Here is a tiny trained network, its code and every weight. The questions are about switching its units off for an input and a target symbol, where a switched-off unit gives its printed mean instead of its output.

import numpy as np


def w(rows, s, z=0):
    codes = np.array(rows[::2]) - 128.0
    scale = np.full(codes.shape[1], s)
    scale[-1] = z or s
    return codes * scale


def norm(h):
    return h / np.sqrt((h * h).mean(-1, keepdims=True) + 1e-5)


def f(y):
    return y / 2 * (1 + np.tanh(0.7978845608 * (y + 0.044715 * y**3)))


def softmax(a):
    e = np.exp(a - a.max(-1, keepdims=True))
    return e / e.sum(-1, keepdims=True)


def log_softmax(a):
    a = a - a.max(-1, keepdims=True)
    return a - np.log(np.exp(a).sum(-1, keepdims=True))


def net(x, mask):
    ids = ['αβγδεζηθλμξπσψ'.index(c) for c in x.split()]
    T = len(ids)
    res = E[ids] + P[:T]
    u = 0
    for l in range(2):
        q, k, v = (norm(res) @ M[l].T for M in (Q, K, V))
        z = softmax(np.where(np.tri(T) > 0, q @ k.T / 2**0.5, -1e9)) @ v
        res = res + np.where(mask[u], z, O[l][:, -1]) @ O[l][:, :-1]
        u += 1
        y = f(norm(res) @ A[l][:, :-1].T + A[l][:, -1])
        res = res + np.where(mask[u : u + 12], y, B[l][:, -1]) @ B[l][:, :-1]
        u += 12
    return log_softmax(norm(res)[-1] @ U[:, :-1].T + U[:, -1])


Q, K, V, O, A, B = {}, {}, {}, {}, {}, {}
E = w([
[129,226,254],'α',
[94,48,97],'β',
[83,95,59],'γ',
[155,105,90],'δ',
[80,99,59],'ε',
[72,161,202],'ζ',
[102,90,44],'η',
[71,164,211],'θ',
[77,94,42],'λ',
[152,124,191],'μ',
[78,159,210],'ξ',
[76,82,47],'π',
[155,106,95],'σ',
[70,168,211],'ψ',
],0.0072)
P = w([
[102,197,175],'0',
[107,97,209],'1',
[158,70,182],'2',
[197,136,160],'3',
[177,222,110],'4',
[63,131,3],'5',
],0.006)
Q[0] = w([
[158,3,201],'0.h0',
[226,150,148],'0.h0',
],0.006)
K[0] = w([
[50,72,198],'0.h0',
[174,1,142],'0.h0',
],0.0058)
V[0] = w([
[69,108,13],'0.h0',
[5,128,254],'0.h0',
],0.0055)
O[0] = w([
[2,140,167,46],'0.h0',
[126,230,72,253],'0.h0',
],0.0092,0.0022)
A[0] = w([
[95,95,176,205],'0.n0',
[119,201,108,164],'0.n1',
[75,74,1,154],'0.n2',
[86,198,197,164],'0.n3',
[79,179,104,142],'0.n4',
[26,58,145,219],'0.n5',
[123,108,101,73],'0.n6',
[163,130,216,253],'0.n7',
[117,141,76,109],'0.n8',
[159,107,59,112],'0.n9',
[136,158,101,100],'0.n10',
[86,132,132,56],'0.n11',
],0.0092,0.0042)
B[0] = w([
[150,81,165,142],'0.n0',
[148,63,105,201],'0.n1',
[186,149,232,254],'0.n2',
[167,77,93,185],'0.n3',
[178,88,167,166],'0.n4',
[161,92,170,203],'0.n5',
[117,222,170,117],'0.n6',
[50,2,189,219],'0.n7',
[167,137,63,148],'0.n8',
[71,109,179,181],'0.n9',
[112,115,94,142],'0.n10',
[138,220,71,109],'0.n11',
],0.0045,0.0047)
Q[1] = w([
[181,3,40],'1.h0',
[175,144,254],'1.h0',
],0.0074)
K[1] = w([
[162,157,200],'1.h0',
[254,78,124],'1.h0',
],0.0082)
V[1] = w([
[165,196,45],'1.h0',
[16,223,254],'1.h0',
],0.0055)
O[1] = w([
[48,89,98,70],'1.h0',
[90,253,164,3],'1.h0',
],0.0072,0.0029)
A[1] = w([
[89,122,142,131],'1.n0',
[85,42,205,186],'1.n1',
[254,137,134,116],'1.n2',
[118,193,123,164],'1.n3',
[174,112,132,154],'1.n4',
[90,63,164,159],'1.n5',
[55,83,146,87],'1.n6',
[241,200,84,252],'1.n7',
[32,161,22,126],'1.n8',
[83,133,188,185],'1.n9',
[181,83,70,97],'1.n10',
[209,93,108,160],'1.n11',
],0.0086,0.0029)
B[1] = w([
[131,89,253,118],'1.n0',
[60,79,226,241],'1.n1',
[175,134,77,244],'1.n2',
[102,103,144,125],'1.n3',
[135,216,94,191],'1.n4',
[31,141,251,184],'1.n5',
[143,224,164,121],'1.n6',
[134,168,34,223],'1.n7',
[72,41,72,130],'1.n8',
[76,140,154,148],'1.n9',
[75,181,203,203],'1.n10',
[168,186,137,253],'1.n11',
],0.005,0.0052)
U = w([
[74,170,142,103],'α',
[101,108,69,154],'β',
[62,144,188,164],'γ',
[150,114,94,48],'δ',
[118,123,59,184],'ε',
[110,122,67,156],'ζ',
[176,199,65,148],'η',
[191,5,155,167],'θ',
[70,155,158,88],'λ',
[85,170,161,91],'μ',
[77,170,149,155],'ξ',
[136,109,52,167],'π',
[152,92,160,158],'σ',
[110,139,118,2],'ψ',
],0.011,0.0036)

Each question gives the input, a string of symbols that net reads in full, and the target symbol t.
The units are the heads (2 rows each of Q, K, V and O) and the neurons (one row each of A and B). Each row of codes is followed by its name. A weight is (code - 128) times the scale printed after its matrix; where a second scale follows, it is the last column's (O, A, B and U).
mask holds one flag per unit, layer by layer, with each layer's heads first. A switched-off unit (its flag False) gives its mean, the last column of its rows in O or B, instead of its output. The means were averaged over made-up inputs and are rounded, as every weight is.
A unit's drop is (log p(t) with every unit on - log p(t) with that unit switched off) / (log p(t) with every unit on - log p(t) with every unit switched off).
The circuit of an input: a set's keep is (log p(t) with only the set's units on - log p(t) with every unit switched off) / (log p(t) with every unit on - log p(t) with every unit switched off). Starting from the 12 units with the biggest drops (on a tie, the unit counted first), units are removed one at a time, each time the one whose removal leaves the highest keep (on an exact tie, the one counted first), for as long as the keep stays at least 0.8.
units of the circuit, in order: the units of the circuit, biggest drop first
k most important neurons: the k neurons with the biggest drops, biggest first
top k neurons in layer l: the k neurons of layer l with the biggest drops, biggest first
drop of u: that unit's drop, to one decimal
input α σ ε σ λ, target θ: top neuron in layer 0 : [0.n2]
input θ σ θ, target θ: units of the circuit, in order : [1.h0, 0.h0, 0.n2]
input θ σ ψ, target θ: units of the circuit, in order : [1.h0, 0.h0, 0.n2]
input α σ δ σ ζ, target θ: units of the circuit, in order : [0.h0, 1.h0]
input η σ μ γ α θ, target η: 4 most important neurons : [0.n7, 0.n4, 0.n9, 0.n5]
input α σ σ ξ, target θ: units of the circuit, in order : [0.h0, 1.h0]
input σ σ π σ μ, target θ: units of the circuit, in order : [1.h0, 0.n2]
input ξ σ δ σ α, target θ: units of the circuit, in order : [0.h0, 1.h0]
input η η ζ α σ δ, target θ: 2 most important neurons : [0.n2, 0.n7]
input σ σ α, target θ: units of the circuit, in order : [0.n2, 1.h0]
input σ γ δ σ σ η, target θ: top 3 neurons in layer 0 : [0.n2, 0.n5, 0.n7]
input λ σ α σ θ, target θ: 3 most important neurons : [0.n7, 0.n3, 0.n9]
input σ η σ η σ σ, target θ: top 3 neurons in layer 0 : [0.n2, 0.n5, 0.n7]
input σ σ γ σ η, target θ: units of the circuit, in order : [0.h0]
input λ β θ γ α σ, target η: 2 most important neurons : [0.n7, 0.n2]
input σ α α γ α η, target η: top 2 neurons in layer 0 : [0.n7, 0.n2]
input σ λ θ δ σ γ, target θ: top 2 neurons in layer 0 : [0.n2, 0.n5]
input ξ σ σ θ σ γ, target θ: top 3 neurons in layer 0 : [0.n2, 0.n7, 0.n8]
input γ α γ, target η: top 2 neurons in layer 0 : [0.n7, 0.n8]
input θ γ α ζ, target η: most important neuron : [0.n1]
input ξ γ σ σ π, target θ: drop of 1.n0 : 0.0
input α θ ψ, target η: drop of 0.h0 : 1.2
input σ σ σ δ σ ψ, target θ: drop of 1.h0 : 0.2
